Here is a tiny trained network, its code and every weight. The questions are about switching its units off for an input and a target symbol, where a switched-off unit gives its printed mean instead of its output.

import numpy as np


def w(rows, s, z=0):
    codes = np.array(rows[::2]) - 128.0
    scale = np.full(codes.shape[1], s)
    scale[-1] = z or s
    return codes * scale


def norm(h):
    return h / np.sqrt((h * h).mean(-1, keepdims=True) + 1e-5)


def f(y):
    return y / 2 * (1 + np.tanh(0.7978845608 * (y + 0.044715 * y**3)))


def softmax(a):
    e = np.exp(a - a.max(-1, keepdims=True))
    return e / e.sum(-1, keepdims=True)


def log_softmax(a):
    a = a - a.max(-1, keepdims=True)
    return a - np.log(np.exp(a).sum(-1, keepdims=True))


def net(x, mask):
    ids = ['Φαδεθμξ'.index(c) for c in x.split()]
    T = len(ids)
    res = E[ids] + P[:T]
    u = 0
    for l in range(2):
        q, k, v = (norm(res) @ M[l].T for M in (Q, K, V))
        z = softmax(np.where(np.tri(T) > 0, q @ k.T / 2**0.5, -1e9)) @ v
        res = res + np.where(mask[u], z, O[l][:, -1]) @ O[l][:, :-1]
        u += 1
        y = f(norm(res) @ A[l][:, :-1].T + A[l][:, -1])
        res = res + np.where(mask[u : u + 8], y, B[l][:, -1]) @ B[l][:, :-1]
        u += 8
    return log_softmax(norm(res)[-1] @ U[:, :-1].T + U[:, -1])


Q, K, V, O, A, B = {}, {}, {}, {}, {}, {}
E = w([
[143,127,178,122,210,153,167,175,109,143,39,132],'Φ',
[47,94,110,111,88,8,153,142,148,104,13,121],'α',
[173,170,140,130,186,187,159,118,109,64,44,84],'δ',
[34,176,185,128,93,136,99,208,113,30,156,60],'ε',
[89,143,179,76,185,176,183,175,71,145,67,114],'θ',
[138,90,226,41,120,249,162,69,154,186,151,117],'μ',
[224,189,94,74,126,38,62,129,111,62,154,115],'ξ',
],0.017)
P = w([
[121,201,154,85,142,127,193,138,214,94,107,115],'0',
[93,102,192,142,174,127,150,94,60,142,96,26],'1',
[55,164,210,114,184,120,100,90,115,119,105,116],'2',
[133,114,131,147,93,149,205,185,79,106,100,95],'3',
[120,210,113,45,87,175,88,176,155,97,65,233],'4',
[155,133,65,67,123,185,145,223,153,81,148,201],'5',
[51,223,152,208,127,133,6,36,78,216,110,164],'6',
[172,44,66,205,130,154,162,173,39,169,203,64],'7',
[116,71,122,131,124,149,107,93,52,131,89,146],'8',
[158,140,73,91,106,173,58,207,124,115,151,172],'9',
[91,141,130,188,70,145,20,122,66,154,116,203],'10',
],0.014)
Q[0] = w([
[161,208,94,55,79,147,52,219,181,104,144,238],'0.h0',
[214,57,122,103,190,206,203,227,158,105,252,84],'0.h0',
],0.035)
K[0] = w([
[111,115,137,223,155,80,62,42,33,216,152,47],'0.h0',
[60,252,190,81,149,136,32,49,205,129,73,214],'0.h0',
],0.034)
V[0] = w([
[176,109,121,89,125,108,74,4,148,67,166,121],'0.h0',
[82,196,138,51,131,179,181,120,41,172,203,128],'0.h0',
],0.015)
O[0] = w([
[48,181,109,192,76,130,151,2,81,143,126,146,69],'0.h0',
[210,113,198,133,103,166,72,198,116,212,75,75,252],'0.h0',
],0.0071,0.0037)
A[0] = w([
[149,106,158,160,150,255,137,82,151,183,103,153,233],'0.n0',
[138,131,82,125,233,187,139,134,105,142,103,168,92],'0.n1',
[157,42,47,126,73,81,35,105,96,160,136,179,243],'0.n2',
[125,128,85,167,143,191,156,71,84,172,106,167,2],'0.n3',
[147,178,89,141,196,186,166,102,49,147,99,157,33],'0.n4',
[226,160,87,104,104,94,88,97,127,141,175,147,202],'0.n5',
[179,167,87,137,151,118,159,108,209,137,153,123,25],'0.n6',
[132,153,104,115,138,101,101,159,77,160,77,107,70],'0.n7',
],0.022,0.0031)
B[0] = w([
[168,88,217,111,38,225,251,133,102,126,170,113,215],'0.n0',
[206,173,138,124,176,85,44,69,105,32,109,125,201],'0.n1',
[113,89,93,73,203,83,118,143,42,45,89,147,219],'0.n2',
[120,191,76,141,187,176,109,150,166,177,3,58,221],'0.n3',
[92,117,160,175,209,142,128,102,81,161,116,247,233],'0.n4',
[90,230,211,43,158,60,124,132,44,188,110,164,254],'0.n5',
[154,125,188,211,87,91,166,148,151,114,126,110,142],'0.n6',
[90,159,124,154,144,112,175,108,177,87,145,145,225],'0.n7',
],0.015,0.014)
Q[1] = w([
[147,59,15,138,110,127,91,151,151,124,47,145],'1.h0',
[135,91,102,90,119,6,142,158,100,206,146,172],'1.h0',
],0.023)
K[1] = w([
[98,93,145,121,102,37,188,119,251,153,92,114],'1.h0',
[114,157,71,120,143,117,152,114,143,195,51,104],'1.h0',
],0.024)
V[1] = w([
[143,136,117,104,123,146,117,137,95,69,179,153],'1.h0',
[179,163,180,114,132,153,76,166,6,67,190,150],'1.h0',
],0.02)
O[1] = w([
[54,133,196,104,141,123,165,128,90,160,116,116,138],'1.h0',
[38,78,47,118,152,85,197,153,255,142,171,48,251],'1.h0',
],0.0049,0.021)
A[1] = w([
[179,129,88,106,165,96,1,106,53,142,129,190,94],'1.n0',
[95,111,110,147,97,42,140,108,151,151,83,129,168],'1.n1',
[125,91,139,162,116,111,142,78,138,112,172,183,6],'1.n2',
[145,130,149,151,48,110,137,138,123,137,99,153,190],'1.n3',
[126,114,143,139,115,117,169,90,127,102,168,124,98],'1.n4',
[129,89,133,88,28,178,158,74,95,188,168,130,25],'1.n5',
[137,130,106,105,144,56,77,127,157,102,123,127,168],'1.n6',
[28,159,111,171,58,176,36,203,104,83,193,84,219],'1.n7',
],0.039,0.0018)
B[1] = w([
[130,73,133,133,59,131,4,210,16,172,60,158,251],'1.n0',
[124,154,80,85,153,78,148,125,179,84,116,42,164],'1.n1',
[168,103,165,155,145,67,179,162,101,153,151,85,137],'1.n2',
[108,132,103,102,167,135,135,93,168,145,137,94,140],'1.n3',
[97,131,96,140,91,129,75,113,141,122,127,172,148],'1.n4',
[140,181,78,101,26,164,204,119,16,138,231,114,152],'1.n5',
[94,158,78,97,145,86,177,86,145,112,108,64,216],'1.n6',
[55,168,146,163,96,192,88,169,174,35,166,252,147],'1.n7',
],0.03,0.032)
U = w([
[105,185,85,40,150,40,147,53,179,91,101,69,111],'Φ',
[122,127,113,120,58,89,35,188,59,141,34,121,222],'α',
[116,80,209,228,118,16,193,137,113,91,146,176,3],'δ',
[33,135,163,147,20,169,100,124,220,2,119,212,73],'ε',
[214,80,232,58,135,189,125,226,215,137,151,85,159],'θ',
[134,151,119,104,2,207,203,103,75,173,213,108,78],'μ',
[93,150,155,171,166,227,182,70,152,219,28,173,45],'ξ',
],0.0054,0.0013)

Each question gives the input, a string of symbols that net reads in full, and the target symbol t.
The units are the heads (2 rows each of Q, K, V and O) and the neurons (one row each of A and B). Each row of codes is followed by its name. A weight is (code - 128) times the scale printed after its matrix; where a second scale follows, it is the last column's (O, A, B and U).
mask holds one flag per unit, layer by layer, with each layer's heads first. A switched-off unit (its flag False) gives its mean, the last column of its rows in O or B, instead of its output. The means were averaged over made-up inputs and are rounded, as every weight is.
A unit's drop is (log p(t) with every unit on - log p(t) with that unit switched off) / (log p(t) with every unit on - log p(t) with every unit switched off).
The circuit of an input: a set's keep is (log p(t) with only the set's units on - log p(t) with every unit switched off) / (log p(t) with every unit on - log p(t) with every unit switched off). Starting from the 12 units with the biggest drops (on a tie, the unit counted first), units are removed one at a time, each time the one whose removal leaves the highest keep (on an exact tie, the one counted first), for as long as the keep stays at least 0.8.
units of the circuit, in order: the units of the circuit, biggest drop first
most important unit: the unit with the biggest drop
top k neurons: the k neurons with the biggest drops, biggest first
k most important neurons of layer l: the k neurons of layer l with the biggest drops, biggest first
input θ Φ δ α δ, target Φ: units of the circuit, in order -> 1.n0
input Φ ξ Φ ε μ δ ε, target ε: units of the circuit, in order -> 1.n7; 0.n5
input θ ξ ξ ξ μ, target μ: units of the circuit, in order -> 0.n0; 1.n5
input ξ ξ ε θ ξ δ, target ε: 3 most important neurons of layer 0 -> 0.n0; 0.n1; 0.n3
input μ ξ ξ δ, target μ: units of the circuit, in order -> 0.h0; 0.n0; 1.n5
input ξ ξ θ ξ θ θ ξ Φ, target θ: top 2 neurons -> 1.n0; 1.n6
input μ ξ ε Φ Φ μ θ ξ δ, target μ: units of the circuit, in order -> 0.n0; 1.n5
input ξ ξ ξ ξ μ ξ ξ θ, target μ: units of the circuit, in order -> 0.h0; 0.n0; 1.n5
input ξ α Φ ε ξ ξ Φ ε Φ θ θ, target ε: 2 most important neurons of layer 0 -> 0.n3; 0.n1
input μ ξ ε Φ ξ ξ δ ξ ξ θ, target δ: top 2 neurons -> 1.n2; 0.n0
input ε Φ Φ, target ε: 3 most important neurons of layer 1 -> 1.n0; 1.n4; 1.n6
input Φ Φ Φ ξ, target Φ: top 2 neurons -> 1.n0; 0.n0
input ξ ξ θ ξ α, target Φ: top 3 neurons -> 0.n6; 0.n3; 0.n5
input ξ Φ θ ε ξ α Φ, target ε: 4 most important neurons of layer 0 -> 0.n0; 0.n3; 0.n1; 0.n4
input δ ξ ξ ξ ξ Φ ξ ξ ξ δ, target ξ: most important unit -> 0.h0
input ξ ξ ξ μ θ ξ ξ θ, target θ: 3 most important neurons of layer 1 -> 1.n0; 1.n6; 1.n5
input δ ε δ, target δ: 3 most important neurons of layer 0 -> 0.n0; 0.n4; 0.n3
input ξ Φ ξ Φ θ, target Φ: top 2 neurons -> 0.n1; 1.n0
input θ ξ Φ ξ Φ ε ξ Φ ξ Φ Φ, target Φ: top 2 neurons -> 1.n0; 0.n1
input ξ ξ δ θ θ δ, target δ: top 3 neurons -> 0.n0; 0.n4; 1.n2
input ε ξ μ Φ θ, target ξ: most important unit -> 0.h0
